In the rows, 128 means zero.
Each row has a class, written after it.
[158 147 141 147 144 127 127 126 161 142 143 133  94 164 177 100 147 150
 155 135  71 130 117 149 152 143  63  99 102 148 121 138 123 128 139 139
 178]  K
[161 163 114 131 107 153 112  99 109 132 123 139 146 167 122  69 113 129
 128 121 138 110 123 189 122 110 110 164 112 169  61 119  98 132 130  29
 156]  Q
[160 147 129 160 143 120 124 120 151 140 139 143 104 161 175  89 134 147
 152 151  93 131 101 153 149 146  74 106 107 156 123 129 130 116 139 123
 164]  P
[166 175 116 128 109 149 112  94 105 125 117 132 139 155 120  73 113 136
 123 135 150 117 124 190 120 103 102 164 109 157  65 118 100 136 130  30
 171]  L
[108 111 115 105 152 100 124 132 118 116 117 133 112 121 121 117 168 156
  78 155 124 105 161 121 149  83  86  94 147 150  85 140 156  97 200 149
 139]  M
[ 88 107  87 112  91  91 150 143 119 119 157  93 118 106  90  80  81 109
 123 155 174 100 137 163 123 123 193 144 168  94 125  86 128 110 169 171
 113]  K
[153 144 142 153 152 132 128 120 152 140 136 132 100 162 178  85 150 151
 151 146  79 135 110 154 154 145  70 104 114 162 135 129 125 127 134 130
 184]  Q
[157 172 113 144 118 135 126  88  98 134 130 130 147 145 100  70 106 126
 119 131 151 101 120 196 120 118 121 152 119 166  69 105 112 123 133  43
 156]  E
[128  71 176  58 112 121 124 149 161  68 113  72 152 103 135 182 134 129
 107 121 120  93 107 205 119 127 144 131 160 140 128 117 123 113 117 100
 200]  M
[ 98 110  89 111  89 106 142 127 127 117 147  93 131  95  96  69  66 106
 127 164 198 121 121 179 125 107 194 149 177 107 117  77 126 107 155 172
 119]  L
[148 148 118 147 158 132 122 134 145 130 129 122  98 164 176  83 155 154
 152 149  79 141 111 172 153 140  82  97 123 143 116 120 117 118 143 127
 164]  V
[164 159 124 137 133 127 117 118 158 126 135 111  96 179 198  83 152 162
 168 144  77 145 108 156 156 139  70 102 101 161 125 129 112 124 125 129
 183]  E
[156 156 127 167 137 133 122 120 149 142 147 139  97 153 179  84 140 146
 167 141  95 138 113 152 138 141  80  97 106 158 124 131 132 121 130 128
 163]  N
[141  84 170  57  93 142 105 137 165  93 123  93 161 121 132 160 102  98
 131 118 141 109 109 207 109 124 137 145 150 138 115 120 115 128 121  87
 176]  J
[ 94 105  84 125  96 107 152 129 123 133 156 111 119  97  75  73  66 106
 122 158 179 101 125 160 128 120 204 148 170  94 122  93 125 100 172 180
 106]  L
[168 146 140 167 142 127 125 108 150 147 140 140 101 184 187  81 135 140
 167 142  94 137 115 145 140 142  66 104 112 162 129 134 121 127 136 121
 168]  J
[138  67 176  56  93 133 121 150 166  61 113  78 157 106 135 183 142 116
 120 104 123  98 110 217 109 131 149 135 145 139 132 117 113 118 110 101
 192]  H
[172 157 129 139 125 129 113 117 154 127 134 129  97 166 193  80 151 145
 174 136  88 148 106 153 144 135  69 107  92 165 127 133 115 131 127 128
 180]  H
[136  65 167  52 100 135 121 159 164  70 112  80 156 110 127 171 135 114
 116 114 131  98 107 228 130 124 150 129 151 140 124 109 120 115 117  91
 191]  Z
[112 112 135 114 150  97 130 120 118 102 113 144 121 140 103 119 164 131
  83 142 125 104 162 149 157  92  87 106 135 158  91 142 144 101 184 137
 127]  Q
[166 152 127 145 141 132 119 118 156 134 134 127  98 177 189  81 147 147
 170 141  77 147 106 149 160 139  72  97 114 160 135 129 122 131 132 128
 178]  V
[164 143 134 152 143 124 123 122 157 137 138 137 101 171 188  83 140 144
 163 138  86 140 109 163 151 146  62 105 107 158 126 129 124 125 135 116
 177]  J
[139 147 105 150 141 126 126 129 156 127 133 121  96 157 180  91 153 157
 147 144  87 131 117 159 145 131  85 101 116 145 106 125 112 114 127 135
 169]  U
[168 149 128 135 127 141 111 111 155 133 129 115  99 175 191  85 145 155
 172 138  85 148 108 142 146 123  65 110 108 170 124 130 114 134 122 126
 190]  M
[168 161 125 146 124 135 118  93 168 128 142 133  93 181 186  90 141 137
 176 138  87 141 108 150 153 137  64 109 103 168 119 140 111 124 132 125
 180]  U
[171 163 121 130 109 159 115  82 124 140 122 136 147 143 125  60 101 130
 134 119 146 110 121 180 129 107 116 156 137 172  69 121 106 153 127  38
 176]  U
[164 165 114 134  98 152 116  90 103 140 121 133 148 155 121  58 112 137
 128 120 143 116 128 179 126  98 112 162 123 166  78 118 100 147 129  37
 177]  Q
[159 177 115 152 126 149 120  93  96 131 123 140 151 147  97  71 102 116
 111 152 159  97 118 198 117 112 124 163 127 171  67 109 114 122 132  40
 152]  S
[ 91 108  88 123 101  97 156 133 115 122 156 104 127 100  83  72  76 104
 120 171 187 102 122 174 129 123 204 146 179  96 135  80 135  99 170 172
  95]  E
[ 91 114  83 122  95  98 160 115 121 124 161 108 125 101  68  71  68  99
 122 165 184  99 129 169 128 117 201 157 170 101 118  87 122  95 177 183
 110]  L
[156 174 123 145 126 139 129  91 102 127 121 132 144 135 103  77 105 124
 106 133 154 100 110 197 136 114 129 156 128 165  77 112 115 127 120  34
 161]  U
[ 98 116  96 109  86 116 134 150 123 121 151  91 135  89  95  59  60  98
 139 168 190 120 119 171 124 108 202 159 166 111 128  73 125 120 147 173
 106]  S
[112 107 116  99 147 107 124 123 124 106 104 130 108 138 112 118 171 165
  82 127 131 113 168 142 164  97  84  98 142 146  80 151 157  98 205 137
 130]  L
[143 151 114 143 147 129 118 140 142 132 127 123  94 148 182  85 159 162
 145 145  86 137 114 159 145 124  86  99 112 145 112 124 113 123 132 126
 174]  H
[ 97 104  94 116 101 103 153 134 116 128 154 107 127  97  79  67  81 100
 119 169 177 100 127 168 125 119 206 156 167 102 132  92 122 107 168 185
 111]  H
[158 178 118 142 124 148 122  89 112 137 128 124 142 152 113  65  98 121
 123 138 152  97 109 195 117 115 128 156 124 173  60 110 109 124 121  40
 161]  U
[133  72 169  56  91 130 112 149 161  64 117  89 162 106 126 175 130 108
 121 114 136 104 110 222 117 122 146 136 146 138 135 116 115 126 112  98
 185]  H
[166 162 114 118 108 144 108  87 109 137 120 124 145 178 130  65 109 139
 131 134 145 111 123 189 111 107  92 169 117 165  56 126  94 140 138  31
 171]  M
[146 145 107 146 147 130 119 141 151 125 131 127 102 150 174  90 151 164
 153 139  77 133 120 151 148 136  87 107 106 151 109 123 124 119 122 128
 165]  P
[138  80 165  66 101 135 123 141 170  73 120  82 155 118 132 169 132 119
 119 122 126  97 103 230 123 128 148 133 155 143 117 105 109 109 118  96
 185]  E
[140  69 148  58  86 150 102 146 177  84 115 100 167 104 134 155 103 104
 139 120 154 115 100 225 109 124 134 147 156 145 108  98 132 125 108  85
 177]  P
[ 95 106  84 132  97 107 161 124 116 131 154 105 128 108  82  59  71 100
 124 160 191  97 128 173 125 123 207 151 184 105 119  85 137  98 170 167
  99]  N
[166 163 121 139 117 144 127  92 101 138 119 124 149 160 120  60  95 121
 117 133 162 109 114 202 121 121 115 169 128 163  68 101 111 127 126  26
 161]  J
[107 101 120 109 145  87 124 133 109 106 110 147 115 117  98 124 171 148
  76 119 131 113 174 132 155 102  90  99 133 141  90 159 160 105 205 130
 114]  N
[146 142 109 138 149 138 122 138 148 133 127 121  99 157 175  76 149 157
 151 140  84 140 116 169 161 131  86 103 116 140 110 124 115 121 134 123
 162]  Z
[164 163 121 154 127 144 123 105 101 136 121 148 152 143  98  68 103 117
 115 141 153  98 118 199 119 118 123 160 119 168  73 113 119 131 126  39
 152]  S
[100 100  82 104  81  88 149 140 126 110 146  92 138 121  90  86  87 101
 125 148 179 107 139 171 125 128 186 152 148 104 109  84 121 103 150 176
 108]  K
[148 144 107 139 146 125 124 138 146 124 129 119  94 159 180  87 157 156
 140 146  81 134 113 165 160 136  80  96 111 145 109 119 113 113 139 123
 176]  Z
[107 114 123 114 153 102 119 148 116 113 118 143 110 128 116 119 168 149
  83 163 119 104 169 123 157  88  88  95 137 145  95 147 152 106 200 153
 133]  S
[132  65 163  51  89 149 102 144 166  85 107  96 175 108 128 152 112 104
 118 123 158 115 102 240 115 121 126 139 162 140 115 107 128 124 123  86
 178]  Q
[164 153 123 128 101 158 115  89 107 147 119 136 152 153 111  53  97 128
 124 124 147 110 124 191 131 101 113 161 132 163  73 119 103 146 137  40
 173]  Q
[ 90 105  69 115  88  86 150 138 114 117 162 113 135  99  72  71  72 102
 122 162 178  96 133 166 126 119 199 163 159 105 113  84 129  97 175 168
 102]  P
[175 163 121 153 123 126 119 103 157 130 143 136  97 190 192  83 143 145
 185 146  89 138 109 143 146 139  61 108  95 174 119 131 127 120 136 123
 174]  P
[113 105 117  95 145  91 119 133 118 100 109 133 120 130 109 123 178 155
  76 131 127 114 164 152 161  94  87  94 135 146  87 148 152 101 204 133
 122]  E
[111  94 117 101 146  95 120 130 113 107 109 141 121 126  95 130 176 153
  66 126 123 106 175 132 157  99  92  93 136 144  90 152 148 105 203 135
 120]  E
[ 90 101  84 120 104  97 153 135 124 121 153 102 130  98  77  71  77 101
 111 161 174  93 126 167 126 128 207 149 172 103 122  93 124 102 165 175
 108]  U
[ 94 107  98 103  92 106 147 152 122 123 149  87 135  83 100  65  71 105
 125 163 184 116 119 179 125 109 199 155 171 103 117  74 127 113 152 173
 118]  N
[112  94 115  99 144  95 114 150 118  99 104 142 116 130 104 122 178 152
  75 126 122 112 174 138 159  97  85 100 130 146  94 155 153 119 201 137
 123]  S
[117  96 114  97 140  93 116 132 117  99 103 136 124 137 113 125 169 148
  78 112 132 114 173 138 158 102  84  98 139 153  82 149 158 103 195 116
 121]  J
[141 146 107 151 149 124 129 130 151 133 137 128  89 159 182  83 154 167
 153 145  84 134 122 155 153 145  82 106 112 146 110 121 121 112 133 126
 159]  E
[167 170 111 137  98 152 114  82 111 143 126 145 145 144 117  63  99 126
 133 121 159 113 124 177 125  99 118 157 129 163  71 123 108 150 132  33
 164]  U
[108 100 114 103 141  98 111 143 117  96 107 148 119 138 102 127 170 146
  77 126 121 106 178 132 162  89  79 100 127 152  87 159 154 111 196 129
 118]  S
[128  71 160  44  91 134 105 158 175  87 111  90 169  92 129 161 114 108
 117 116 148 114 104 233 121 120 123 132 153 130 114 103 130 131 119  86
 186]  K
[109 105 105  93 134  96 116 129 127 106 108 136 119 138 115 116 170 150
  92 122 140 110 169 138 151  92  85 100 133 153  75 154 161 106 194 125
 124]  U
[108  94 106  91 141  91 118 139 114 103 106 135 110 133 108 119 171 148
  81 124 128 111 177 140 163  98  88  97 131 139  86 152 152 108 194 122
 129]  Z
[102 103  92 110  83  96 151 128 117 107 146  96 141 111  86  79  81  85
 134 156 200 110 126 183 113 121 204 157 156 112 114  80 126  94 150 178
  92]  H
[108 101  87 124  93 102 155 113 114 120 145 103 139 142  82  76  80  81
 137 163 195 104 132 176 108 124 191 153 169 114 111  82 126  93 160 174
  95]  V
[161 162 127 136 131 145 125  98 101 131 118 131 159 131 100  73 105 126
 112 133 146 104 110 185 126 107 126 161 126 172  80 112 122 128 120  40
 157]  M
[129  68 162  63  94 130 118 152 170  67 116  89 148  99 121 175 129 120
 121 113 134 100 114 215 114 130 149 132 148 129 132 115 120 118 116  96
 187]  L
[160 153 128 148 125 136 115 114 152 130 138 130  98 182 188  81 144 144
 168 137  76 145 112 147 149 134  58 106  99 159 125 136 111 127 135 130
 175]  Q
[165 165 122 149 123 151 123  93 104 138 118 145 141 128  93  72 106 133
 109 127 154 108 115 189 129 106 132 158 122 165  76 113 110 126 129  36
 159]  L
[ 94 103  86 121  98  95 155 124 115 121 154 111 127 104  83  69  83  95
 119 169 194 102 127 170 119 117 206 157 176 109 129  87 127  99 175 173
 102]  H
[162 170 115 128 108 146 107 105 112 136 127 139 143 160 120  60 100 124
 135 141 148 105 126 195 113 113 106 169 110 161  58 123 103 138 140  33
 154]  S
[134  81 165  59  92 146 104 143 169  94 120  93 159 121 125 161 109  99
 136 127 142 105 110 212  98 123 131 145 144 140 109 121 117 127 125 101
 176]  S
[131  79 171  53  95 131 116 152 164  76 118  74 158 117 135 167 121 115
 127 113 124 105 110 210 122 130 142 144 147 138 128 107 108 124 115  86
 192]  J
[179 173 113 139 103 153 118  80 106 152 128 137 143 163 131  48  99 132
 135 127 151 116 127 175 125 107 114 162 134 166  68 114 102 146 141  32
 170]  J
[106 100  82 120  80  97 149 126 116 108 144 102 142 129  89  82  77  97
 137 163 196 104 138 167 115 117 191 160 158 113 111  83 130  98 145 177
  99]  P
[166 175 111 150 117 144 125  82 102 132 123 142 141 145 100  70 105 127
 111 140 163 104 117 199 119 114 121 158 122 161  69 111 111 121 133  36
 162]  L
[166 175 122 154 124 145 130  82  99 150 131 141 148 155 110  55  91 116
 120 141 156 106 116 192 121 116 123 168 129 160  69 108 106 124 138  37
 147]  J
[130  69 162  49  95 147 108 150 183  87 112  87 167 105 136 160 113 106
 131 115 148 111 105 230 109 127 124 134 159 138 110 102 136 122 118  90
 176]  K
[139  77 166  46  94 139 103 141 166  87 114  78 160 133 143 158 124 107
 133 126 139 113 107 220 106 115 121 132 147 141 119 117 110 134 125  87
 197]  Z
[116 113 129 112 151  93 134 113 126 105 116 145 105 130  98 130 160 136
  79 144 131 101 165 142 158  98  96  99 139 144  86 147 145  99 195 144
 131]  L
[132  73 175  58  94 138 115 151 162  67 117  89 159  90 118 175 125 103
 110 124 132 102 102 231 123 116 156 139 153 130 139 110 104 123 112 104
 189]  H
[163 167 118 147 126 150 121  99 104 130 121 138 149 146 102  65 106 124
 113 135 155 102 118 199 128 117 120 158 128 176  77 108 121 136 130  37
 155]  S
[104  98  83 120  86  97 147 128 122 111 142  99 136 136  88  73  71  88
 128 167 200 105 137 184 115 127 187 162 159 112 103  87 123  98 151 179
  92]  S
[ 88  99  84 107  91  98 155 144 122 129 152 101 130  96  81  77  72 104
 115 152 186  97 130 164 126 125 203 153 177  89 125  83 137 111 168 165
 104]  K
